Below is a small trained network, with its code and all its weights. Each question gives an input and a target symbol and asks what happens when units are switched off, that is, made to give their printed mean instead of their output.

import numpy as np


def w(rows, s, z=0):
    codes = np.array(rows[::2]) - 128.0
    scale = np.full(codes.shape[1], s)
    scale[-1] = z or s
    return codes * scale


def norm(h):
    return h / np.sqrt((h * h).mean(-1, keepdims=True) + 1e-5)


def f(y):
    return y / 2 * (1 + np.tanh(0.7978845608 * (y + 0.044715 * y**3)))


def softmax(a):
    e = np.exp(a - a.max(-1, keepdims=True))
    return e / e.sum(-1, keepdims=True)


def log_softmax(a):
    a = a - a.max(-1, keepdims=True)
    return a - np.log(np.exp(a).sum(-1, keepdims=True))


def net(x, mask):
    ids = ['ΓΛδζημπφψ'.index(c) for c in x.split()]
    T = len(ids)
    res = E[ids] + P[:T]
    u = 0
    for l in range(2):
        q, k, v = (norm(res) @ M[l].T for M in (Q, K, V))
        z = softmax(np.where(np.tri(T) > 0, q @ k.T / 4**0.5, -1e9)) @ v
        res = res + np.where(mask[u], z, O[l][:, -1]) @ O[l][:, :-1]
        u += 1
        y = f(norm(res) @ A[l][:, :-1].T + A[l][:, -1])
        res = res + np.where(mask[u : u + 16], y, B[l][:, -1]) @ B[l][:, :-1]
        u += 16
    return log_softmax(norm(res)[-1] @ U[:, :-1].T + U[:, -1])


Q, K, V, O, A, B = {}, {}, {}, {}, {}, {}
E = w([
[168,144,122,141,73,91,90,211],'Γ',
[53,125,159,157,134,110,161,122],'Λ',
[78,140,131,192,81,89,124,154],'δ',
[121,172,159,185,58,136,163,161],'ζ',
[91,101,158,113,165,143,191,149],'η',
[142,75,119,70,183,105,116,197],'μ',
[94,96,131,118,145,72,90,170],'π',
[164,127,147,126,121,158,167,207],'φ',
[175,254,37,131,167,28,180,151],'ψ',
],0.00094)
P = w([
[106,120,90,191,163,168,127,177],'0',
[152,119,146,192,151,158,168,164],'1',
[96,110,131,195,191,112,90,125],'2',
[74,188,140,91,176,189,83,163],'3',
[140,70,63,110,78,153,126,38],'4',
[188,93,195,181,172,144,89,46],'5',
[118,107,141,144,109,64,172,141],'6',
[102,149,82,45,99,190,73,47],'7',
[91,136,111,66,64,129,163,140],'8',
[184,80,201,165,135,80,152,94],'9',
[121,135,193,106,120,81,168,169],'10',
[77,176,91,6,75,163,110,90],'11',
],0.0013)
Q[0] = w([
[144,98,57,85,96,186,107,38],'0.h0',
[54,198,145,43,67,86,188,229],'0.h0',
[32,201,98,1,109,201,74,136],'0.h0',
[137,104,215,198,193,87,133,196],'0.h0',
],0.0073)
K[0] = w([
[160,112,201,221,214,115,51,91],'0.h0',
[137,70,131,109,34,23,227,128],'0.h0',
[229,83,253,208,142,59,222,164],'0.h0',
[68,154,46,53,65,207,153,187],'0.h0',
],0.0053)
V[0] = w([
[155,226,165,98,201,189,212,104],'0.h0',
[59,178,184,251,53,71,130,58],'0.h0',
[48,194,7,77,201,5,47,78],'0.h0',
[206,226,48,132,3,144,162,171],'0.h0',
],0.0018)
O[0] = w([
[88,91,53,76,117,46,214,147,78],'0.h0',
[163,125,186,147,250,79,133,88,147],'0.h0',
[70,207,128,74,152,155,111,149,7],'0.h0',
[149,99,72,94,140,158,96,23,204],'0.h0',
],0.0027,0.0012)
A[0] = w([
[112,138,76,83,139,93,173,71,170],'0.n0',
[143,183,120,115,123,90,6,145,85],'0.n1',
[123,159,95,148,123,84,69,97,114],'0.n2',
[156,156,226,136,182,131,124,182,117],'0.n3',
[93,158,38,174,113,222,130,130,150],'0.n4',
[101,185,140,110,148,135,134,76,252],'0.n5',
[148,48,137,94,185,107,107,129,45],'0.n6',
[147,102,179,235,101,149,149,215,164],'0.n7',
[118,152,170,51,86,123,161,126,136],'0.n8',
[52,183,89,111,105,216,116,215,119],'0.n9',
[136,69,43,105,69,168,140,117,178],'0.n10',
[91,32,193,119,98,230,143,178,187],'0.n11',
[47,130,146,164,203,98,168,99,178],'0.n12',
[112,116,180,157,53,95,160,79,200],'0.n13',
[70,111,91,90,80,94,154,145,173],'0.n14',
[151,87,124,197,124,148,54,170,182],'0.n15',
],0.0025,0.0014)
B[0] = w([
[150,168,130,100,164,158,64,185,140],'0.n0',
[205,139,154,104,112,168,195,150,139],'0.n1',
[145,124,144,94,145,167,156,186,136],'0.n2',
[89,106,169,91,160,56,135,78,153],'0.n3',
[102,116,129,116,209,21,107,63,144],'0.n4',
[168,63,110,62,133,107,73,193,176],'0.n5',
[74,138,114,195,114,129,103,51,119],'0.n6',
[76,113,130,35,128,129,98,110,247],'0.n7',
[175,133,123,100,154,140,104,192,128],'0.n8',
[181,96,116,220,187,124,71,83,117],'0.n9',
[174,120,177,69,180,79,136,117,200],'0.n10',
[168,166,124,112,4,91,52,144,212],'0.n11',
[193,154,134,61,50,131,132,120,136],'0.n12',
[170,62,115,111,200,143,89,138,215],'0.n13',
[149,100,123,110,145,119,79,116,141],'0.n14',
[134,140,164,20,97,160,144,80,241],'0.n15',
],0.002,0.0014)
Q[1] = w([
[164,89,166,4,145,86,15,154],'1.h0',
[65,181,100,243,115,201,246,98],'1.h0',
[210,72,176,6,142,47,26,186],'1.h0',
[119,67,212,121,121,142,72,158],'1.h0',
],0.0028)
K[1] = w([
[159,228,3,178,215,69,180,172],'1.h0',
[102,15,242,81,50,144,63,92],'1.h0',
[134,217,21,160,202,124,177,139],'1.h0',
[171,134,125,79,129,105,137,154],'1.h0',
],0.0044)
V[1] = w([
[173,199,137,143,161,60,168,165],'1.h0',
[243,187,66,99,242,57,157,181],'1.h0',
[250,96,213,98,161,83,86,178],'1.h0',
[91,157,107,97,167,176,138,116],'1.h0',
],0.0012)
O[1] = w([
[90,126,104,69,59,167,154,56,125],'1.h0',
[16,169,172,106,16,175,145,79,230],'1.h0',
[105,151,120,252,77,166,210,67,250],'1.h0',
[105,80,138,91,94,94,141,142,112],'1.h0',
],0.0015,0.0012)
A[1] = w([
[184,134,105,142,226,112,141,151,108],'1.n0',
[202,128,159,125,132,102,130,201,127],'1.n1',
[162,149,169,110,159,157,99,71,124],'1.n2',
[145,78,131,180,126,116,126,156,103],'1.n3',
[84,127,137,125,124,95,120,233,106],'1.n4',
[134,117,173,117,145,85,143,112,121],'1.n5',
[171,115,100,253,217,117,181,150,13],'1.n6',
[168,128,93,148,135,202,110,81,115],'1.n7',
[88,172,187,141,147,175,87,197,9],'1.n8',
[138,93,164,159,188,140,79,128,46],'1.n9',
[37,106,142,115,91,159,115,89,178],'1.n10',
[139,139,64,179,81,172,57,173,11],'1.n11',
[93,111,98,90,100,146,88,171,86],'1.n12',
[82,167,146,105,159,86,180,155,88],'1.n13',
[156,128,110,143,125,212,79,91,88],'1.n14',
[127,84,134,153,129,132,191,99,109],'1.n15',
],0.004,0.0014)
B[1] = w([
[88,90,115,199,163,67,120,40,129],'1.n0',
[55,122,60,161,183,91,110,66,193],'1.n1',
[124,180,97,180,117,152,198,144,250],'1.n2',
[154,161,90,90,141,161,172,191,126],'1.n3',
[57,200,149,150,67,134,155,105,109],'1.n4',
[93,146,76,107,155,185,109,103,175],'1.n5',
[58,182,52,108,196,86,94,77,99],'1.n6',
[59,148,149,65,60,67,87,101,184],'1.n7',
[183,115,90,86,151,5,71,147,83],'1.n8',
[174,136,162,105,69,178,160,161,135],'1.n9',
[134,160,33,165,201,46,138,48,225],'1.n10',
[116,106,131,133,142,221,88,20,93],'1.n11',
[133,168,109,155,181,172,190,143,153],'1.n12',
[150,53,155,67,87,186,70,113,86],'1.n13',
[75,172,114,52,82,69,164,108,193],'1.n14',
[91,177,98,93,124,94,57,123,134],'1.n15',
],0.0022,0.0016)
U = w([
[152,197,151,69,28,127,190,94,193],'Γ',
[38,48,236,66,159,142,70,132,71],'Λ',
[194,129,219,198,220,197,199,100,123],'δ',
[68,145,52,152,209,60,110,49,201],'ζ',
[31,115,121,225,113,144,205,230,94],'η',
[137,137,122,211,91,236,11,122,105],'μ',
[187,179,184,164,147,34,47,214,91],'π',
[223,2,64,117,114,109,137,168,128],'φ',
[138,178,77,47,200,198,128,190,2],'ψ',
],0.0059,0.0018)

Each question gives the input, a string of symbols that net reads in full, and the target symbol t.
The units are the heads (4 rows each of Q, K, V and O) and the neurons (one row each of A and B). Each row of codes is followed by its name. A weight is (code - 128) times the scale printed after its matrix; where a second scale follows, it is the last column's (O, A, B and U).
mask holds one flag per unit, layer by layer, with each layer's heads first. A switched-off unit (its flag False) gives its mean, the last column of its rows in O or B, instead of its output. The means were averaged over made-up inputs and are rounded, as every weight is.
A unit's drop is (log p(t) with every unit on - log p(t) with that unit switched off) / (log p(t) with every unit on - log p(t) with every unit switched off).
The circuit of an input: a set's keep is (log p(t) with only the set's units on - log p(t) with every unit switched off) / (log p(t) with every unit on - log p(t) with every unit switched off). Starting from the 12 units with the biggest drops (on a tie, the unit counted first), units are removed one at a time, each time the one whose removal leaves the highest keep (on an exact tie, the one counted first), for as long as the keep stays at least 0.8.
units of the circuit, in order: the units of the circuit, biggest drop first
most important unit: the unit with the biggest drop
k most important neurons: the k neurons with the biggest drops, biggest first
top k neurons in layer l: the k neurons of layer l with the biggest drops, biggest first
input φ δ Γ Λ ζ φ ζ, target ζ: most important unit => 0.h0
input ζ ζ μ ζ μ Γ Γ, target μ: 3 most important neurons => [1.n11; 0.n9; 1.n1]
input δ φ μ, target δ: units of the circuit, in order => [1.n9; 0.h0]
input Γ Γ φ π Γ, target φ: 3 most important neurons => [1.n1; 1.n10; 0.n10]
input Γ ζ η Γ, target ζ: units of the circuit, in order => [0.h0; 1.h0; 1.n6]
input μ φ Γ, target μ: units of the circuit, in order => [0.h0; 1.n11]
input Γ Λ φ Γ, target Λ: top 2 neurons in layer 0 => [0.n3; 0.n7]
input η Γ Λ δ π, target Λ: units of the circuit, in order => [0.h0; 1.n13]
input ψ Γ Γ ζ μ π Γ Γ η μ, target Γ: units of the circuit, in order => [0.h0; 0.n4]
input π ζ ψ Γ, target ζ: top 3 neurons in layer 1 => [1.n10; 1.n15; 1.n9]
input φ Γ ψ Γ φ Γ ζ Γ ψ, target ζ: units of the circuit, in order => [0.h0; 1.n0]
input Γ π ψ μ, target ζ: units of the circuit, in order => [1.n10; 1.h0]
input η φ μ, target η: units of the circuit, in order => [0.h0; 1.n4]
input μ ψ Γ π ψ, target Γ: 2 most important neurons => [0.n5; 1.n10]
input ζ π δ Λ, target π: units of the circuit, in order => [1.n8; 0.h0]
input Γ π μ φ, target π: most important unit => 1.n8
input Γ φ Γ Γ η Γ φ, target η: 4 most important neurons => [1.n4; 1.n1; 1.n7; 1.n14]
input Γ Γ ψ δ φ Γ ψ Γ δ, target ψ: top 3 neurons in layer 1 => [1.n12; 1.n0; 1.n1]
input Γ π φ μ Γ Λ Γ Γ ζ μ η, target ζ: 2 most important neurons => [0.n15; 0.n7]
input Γ η Γ Γ π μ Γ, target π: units of the circuit, in order => [0.h0; 1.n8]
input δ Γ ψ Γ φ φ Γ Γ φ φ, target Γ: units of the circuit, in order => [0.h0]
input Γ Γ Γ μ Λ η, target μ: top 2 neurons in layer 0 => [0.n11; 0.n9]
input δ Γ Γ φ Γ π π Γ π Λ φ, target π: top 2 neurons in layer 0 => [0.n3; 0.n9]
input Λ Λ Γ μ, target Λ: top 2 neurons in layer 0 => [0.n3; 0.n13]
input φ μ ζ δ Γ Λ Γ η π μ Λ φ, target μ: 3 most important neurons => [1.n11; 0.n9; 0.n11]
input ψ φ φ ζ ψ, target φ: top 2 neurons in layer 0 => [0.n11; 0.n15]
input Γ φ μ φ, target φ: units of the circuit, in order => [0.h0]
